Here is a tiny trained network, its code and every weight. The questions are about switching its units off for an input and a class, where a switched-off unit gives its printed mean instead of its output.

import numpy as np


def w(rows, s, z=0):
    codes = np.array(rows[::2]) - 128.0
    scale = np.full(codes.shape[1], s)
    scale[-1] = z or s
    return codes * scale


def f(y):
    return np.maximum(y, 0)


def log_softmax(a):
    a = a - a.max(-1, keepdims=True)
    return a - np.log(np.exp(a).sum(-1, keepdims=True))


def net(x, mask):
    res = np.array(x, float).reshape(1, 7) / 4 @ E
    y = f(res @ A[0][:, :-1].T + A[0][:, -1])
    res = res + np.where(mask, y, B[0][:, -1]) @ B[0][:, :-1]
    return log_softmax(res[-1] @ U[:, :-1].T + U[:, -1])


A, B = {}, {}
E = w([
[108,147,127,203,253,202],'x0',
[148,215,134,13,171,158],'x1',
[129,127,124,128,128,130],'x2',
[71,47,126,75,193,93],'x3',
[10,200,132,140,106,72],'x4',
[88,107,147,115,91,215],'x5',
[128,130,132,127,127,127],'x6',
],0.0073)
A[0] = w([
[131,177,137,79,143,141,31],'n1',
[70,172,139,129,110,104,43],'n2',
[60,100,148,106,71,249,40],'n3',
[136,173,110,41,158,160,54],'n4',
[194,169,141,163,190,22,50],'n5',
[153,191,140,183,120,132,122],'n6',
[131,176,146,77,160,141,42],'n7',
[118,145,118,165,158,151,42],'n8',
[113,78,137,187,138,135,107],'n9',
[171,208,107,176,73,166,29],'n10',
[216,68,131,111,143,143,17],'n11',
[113,68,127,204,88,98,22],'n12',
[68,47,123,77,196,97,40],'n13',
[85,177,128,142,155,125,134],'n14',
[65,176,124,147,126,97,47],'n15',
[187,105,127,120,152,182,97],'n16',
[127,105,131,62,25,93,6],'n17',
[147,114,131,95,95,100,23],'n18',
[59,154,125,130,108,115,67],'n19',
[102,148,130,188,235,177,21],'n20',
],0.018,0.014)
B[0] = w([
[143,196,85,124,129,161,161],'n1',
[158,104,116,200,138,155,176],'n2',
[66,76,22,67,160,137,221],'n3',
[123,221,132,150,131,146,227],'n4',
[60,87,20,70,143,148,230],'n5',
[110,108,198,92,125,135,225],'n6',
[141,202,116,136,127,167,178],'n7',
[198,130,104,104,127,104,150],'n8',
[109,216,132,141,125,130,223],'n9',
[153,95,191,71,129,211,203],'n10',
[147,82,124,245,138,166,197],'n11',
[150,254,122,144,140,174,222],'n12',
[128,83,226,64,114,206,253],'n13',
[101,114,155,195,114,81,236],'n14',
[155,81,107,188,144,175,188],'n15',
[95,99,151,207,110,100,225],'n16',
[208,123,141,104,126,38,245],'n17',
[179,113,85,94,128,84,150],'n18',
[146,107,129,190,119,149,189],'n19',
[240,121,112,83,114,52,253],'n20',
],0.034,0.0068)
U = w([
[153,135,72,104,121,107,106],'0',
[91,216,69,131,144,190,81],'1',
[96,93,75,192,134,172,85],'2',
[93,109,136,74,128,202,84],'3',
[56,111,2,88,169,170,157],'4',
[75,141,85,122,128,140,255],'5',
],0.0067,0.021)

Each question gives the input, the list of numbers given to net, and the class t.
The units are the neurons (one row each of A and B). Each row of codes is followed by its name. A weight is (code - 128) times the scale printed after its matrix; where a second scale follows, it is the last column's (A, B and U).
mask holds one flag per neuron, in row order. A switched-off neuron (its flag False) gives its mean, the last column of its row in B, instead of its output. The means were averaged over made-up inputs and are rounded, as every weight is.
A unit's drop is (log p(t) with every unit on - log p(t) with that unit switched off) / (log p(t) with every unit on - log p(t) with every unit switched off).
The circuit of an input: a set's keep is (log p(t) with only the set's units on - log p(t) with every unit switched off) / (log p(t) with every unit on - log p(t) with every unit switched off). Starting from the 12 units with the biggest drops (on a tie, the unit counted first), units are removed one at a time, each time the one whose removal leaves the highest keep (on an exact tie, the one counted first), for as long as the keep stays at least 0.8.
circuit, biggest first: the units of the circuit, biggest drop first
most important unit: the unit with the biggest drop
top k neurons: the k neurons with the biggest drops, biggest first
drop of u: that unit's drop, to one decimal
input [2,6,-3,-7,-4,7,2], class 3: circuit, biggest first => [n10]
input [7,-2,7,-5,-8,8,8], class 2: top 2 neurons => [n16 n11]
input [-8,-4,4,8,8,-6,-7], class 0: top 2 neurons => [n17 n18]
input [5,0,3,5,-4,1,1], class 0: top 3 neurons => [n20 n10 n6]
input [4,3,-4,-2,-7,7,-4], class 2: top 2 neurons => [n16 n11]
input [-7,-1,5,-5,-6,-1,7], class 0: top 2 neurons => [n17 n18]
input [6,-5,-7,-7,5,7,6], class 3: top 4 neurons => [n10 n6 n5 n17]
input [-2,-4,-2,0,5,2,-8], class 2: top 3 neurons => [n19 n4 n15]
input [-7,7,4,-4,3,2,-1], class 0: top 3 neurons => [n17 n12 n9]
input [7,4,3,0,-5,-7,-8], class 0: top 2 neurons => [n20 n3]
input [-4,-7,-6,6,-7,7,4], class 1: top 2 neurons => [n12 n9]
input [0,7,1,8,-1,6,-8], class 3: top 3 neurons => [n13 n12 n9]
input [3,-2,3,5,5,0,8], class 2: circuit, biggest first => [n15 n19]
input [4,2,-5,-6,-1,4,0], class 3: most important unit => n10
input [-6,2,1,-5,5,4,5], class 0: drop of n17 => 1.7
input [6,-2,-2,0,-3,-8,-6], class 4: drop of n17 => 0.2
input [-2,3,-7,-7,-3,8,-4], class 4: drop of n8 => 0.0
